Below is a small trained network, with its code and all its weights. Each question gives an input and a target symbol and asks what happens when units are switched off, that is, made to give their printed mean instead of their output.

import numpy as np


def w(rows, s, z=0):
    codes = np.array(rows[::2]) - 128.0
    scale = np.full(codes.shape[1], s)
    scale[-1] = z or s
    return codes * scale


def norm(h):
    return h / np.sqrt((h * h).mean(-1, keepdims=True) + 1e-5)


def f(y):
    return y / 2 * (1 + np.tanh(0.7978845608 * (y + 0.044715 * y**3)))


def softmax(a):
    e = np.exp(a - a.max(-1, keepdims=True))
    return e / e.sum(-1, keepdims=True)


def log_softmax(a):
    a = a - a.max(-1, keepdims=True)
    return a - np.log(np.exp(a).sum(-1, keepdims=True))


def net(x, mask):
    ids = ['ΓΛΨβδεζημξ'.index(c) for c in x.split()]
    T = len(ids)
    res = E[ids] + P[:T]
    q, k, v = (norm(res) @ M[0].T for M in (Q, K, V))
    z = softmax(np.where(np.tri(T) > 0, q @ k.T / 2**0.5, -1e9)) @ v
    res = res + np.where(mask[0], z, O[0][:, -1]) @ O[0][:, :-1]
    y = f(norm(res) @ A[0][:, :-1].T + A[0][:, -1])
    res = res + np.where(mask[1:9], y, B[0][:, -1]) @ B[0][:, :-1]
    return log_softmax(norm(res)[-1] @ U[:, :-1].T + U[:, -1])


Q, K, V, O, A, B = {}, {}, {}, {}, {}, {}
E = w([
[153,11,196,218,101,117],'Γ',
[169,73,191,188,84,160],'Λ',
[113,55,170,112,117,139],'Ψ',
[122,88,25,71,101,23],'β',
[142,48,145,109,100,158],'δ',
[214,51,28,6,109,64],'ε',
[108,173,121,86,69,156],'ζ',
[4,192,81,167,134,49],'η',
[50,96,184,173,116,113],'μ',
[92,56,184,158,89,148],'ξ',
],0.016)
P = w([
[188,116,184,117,254,122],'0',
[177,88,135,139,88,100],'1',
[154,89,138,132,90,102],'2',
[133,78,124,137,117,106],'3',
[118,77,120,141,122,111],'4',
[108,73,120,138,122,108],'5',
[101,73,122,140,122,109],'6',
[103,86,128,147,116,112],'7',
[90,91,129,157,116,114],'8',
[90,96,134,159,113,115],'9',
[84,101,138,163,109,116],'10',
[74,100,139,164,111,116],'11',
[68,102,138,165,112,115],'12',
],0.012)
Q[0] = w([
[160,141,84,162,137,182],'H1',
[147,34,124,209,247,88],'H1',
],0.011)
K[0] = w([
[150,165,120,110,76,129],'H1',
[71,86,107,118,12,157],'H1',
],0.011)
V[0] = w([
[51,176,139,2,213,214],'H1',
[215,121,225,31,86,233],'H1',
],0.0071)
O[0] = w([
[91,142,255,10,230,134,101],'H1',
[118,139,214,151,121,35,253],'H1',
],0.0098,0.0027)
A[0] = w([
[136,57,152,241,140,30,182],'N1',
[132,176,204,115,149,89,98],'N2',
[113,154,205,91,199,117,86],'N3',
[135,73,183,115,161,246,47],'N4',
[139,138,50,74,125,47,160],'N5',
[89,198,127,167,150,22,123],'N6',
[57,103,102,219,180,112,2],'N7',
[127,119,168,176,71,173,197],'N8',
],0.012,0.005)
B[0] = w([
[189,59,190,33,103,204,247],'N1',
[123,130,38,170,139,130,154],'N2',
[151,124,62,107,133,160,157],'N3',
[240,201,209,200,32,41,132],'N4',
[80,160,124,249,152,90,158],'N5',
[203,110,96,154,72,79,158],'N6',
[43,93,110,91,94,102,159],'N7',
[100,123,166,135,248,151,190],'N8',
],0.011,0.015)
U = w([
[220,82,162,102,116,152,161],'Γ',
[50,108,186,111,141,170,197],'Λ',
[135,141,163,165,112,35,116],'Ψ',
[192,219,101,115,55,168,166],'β',
[147,171,115,52,170,38,194],'δ',
[73,163,134,196,200,104,101],'ε',
[135,153,118,207,96,199,10],'ζ',
[204,137,72,83,72,96,2],'η',
[141,140,4,85,122,129,70],'μ',
[98,167,20,146,174,211,127],'ξ',
],0.014,0.0047)

Each question gives the input, a string of symbols that net reads in full, and the target symbol t.
The units are the heads (2 rows each of Q, K, V and O) and the neurons (one row each of A and B). Each row of codes is followed by its name. A weight is (code - 128) times the scale printed after its matrix; where a second scale follows, it is the last column's (O, A, B and U).
mask holds one flag per unit, heads first, then neurons. A switched-off unit (its flag False) gives its mean, the last column of its rows in O or B, instead of its output. The means were averaged over made-up inputs and are rounded, as every weight is.
A unit's drop is (log p(t) with every unit on - log p(t) with that unit switched off) / (log p(t) with every unit on - log p(t) with every unit switched off).
The circuit of an input: a set's keep is (log p(t) with only the set's units on - log p(t) with every unit switched off) / (log p(t) with every unit on - log p(t) with every unit switched off). Starting from all 9 units, units are removed one at a time, each time the one whose removal leaves the highest keep (on an exact tie, the one counted first), for as long as the keep stays at least 0.8.
units of the circuit, in order: the units of the circuit, biggest drop first
unit that matters most: the unit with the biggest drop
k most important neurons: the k neurons with the biggest drops, biggest first
drop when u is switched off: that unit's drop, to one decimal
input μ ζ μ μ μ ε, target μ: units of the circuit, in order -> H1; N1
input ζ ξ ζ ζ δ ε μ, target Γ: 2 most important neurons -> N1; N6
input β ζ ζ η, target Ψ: 2 most important neurons -> N5; N6
input Γ ε ζ Ψ β ζ Λ ζ ξ μ μ ζ, target ζ: 3 most important neurons -> N1; N7; N8
input β ξ ξ ζ ζ μ β Ψ ζ β μ ζ ζ, target ξ: 2 most important neurons -> N1; N7
input δ μ ξ ζ, target η: 2 most important neurons -> N2; N1
input Γ ζ μ β ε ε μ ζ Γ μ μ β ε, target μ: units of the circuit, in order -> H1
input δ ζ ζ Λ η μ ζ, target η: 3 most important neurons -> N6; N2; N1
input ζ ζ ε, target Ψ: 2 most important neurons -> N5; N1
input ξ μ ζ ζ ε β, target Ψ: 3 most important neurons -> N5; N3; N2
input ξ ξ ζ Ψ ξ μ μ ζ, target Ψ: 3 most important neurons -> N1; N6; N3
input Ψ Λ η ξ Λ ζ μ Λ ζ, target μ: drop when N6 is switched off -> 0.1
input β β ξ ε ζ ξ ζ ζ, target ξ: drop when H1 is switched off -> 0.7
input ζ ζ Ψ ζ ζ μ ζ, target δ: drop when H1 is switched off -> 1.0
input β δ Ψ ζ ξ β μ ζ δ δ ζ β η, target Ψ: unit that matters most -> N6
input ξ ζ μ ζ ξ ε ζ ζ μ ζ ζ, target Ψ: drop when N6 is switched off -> 0.6
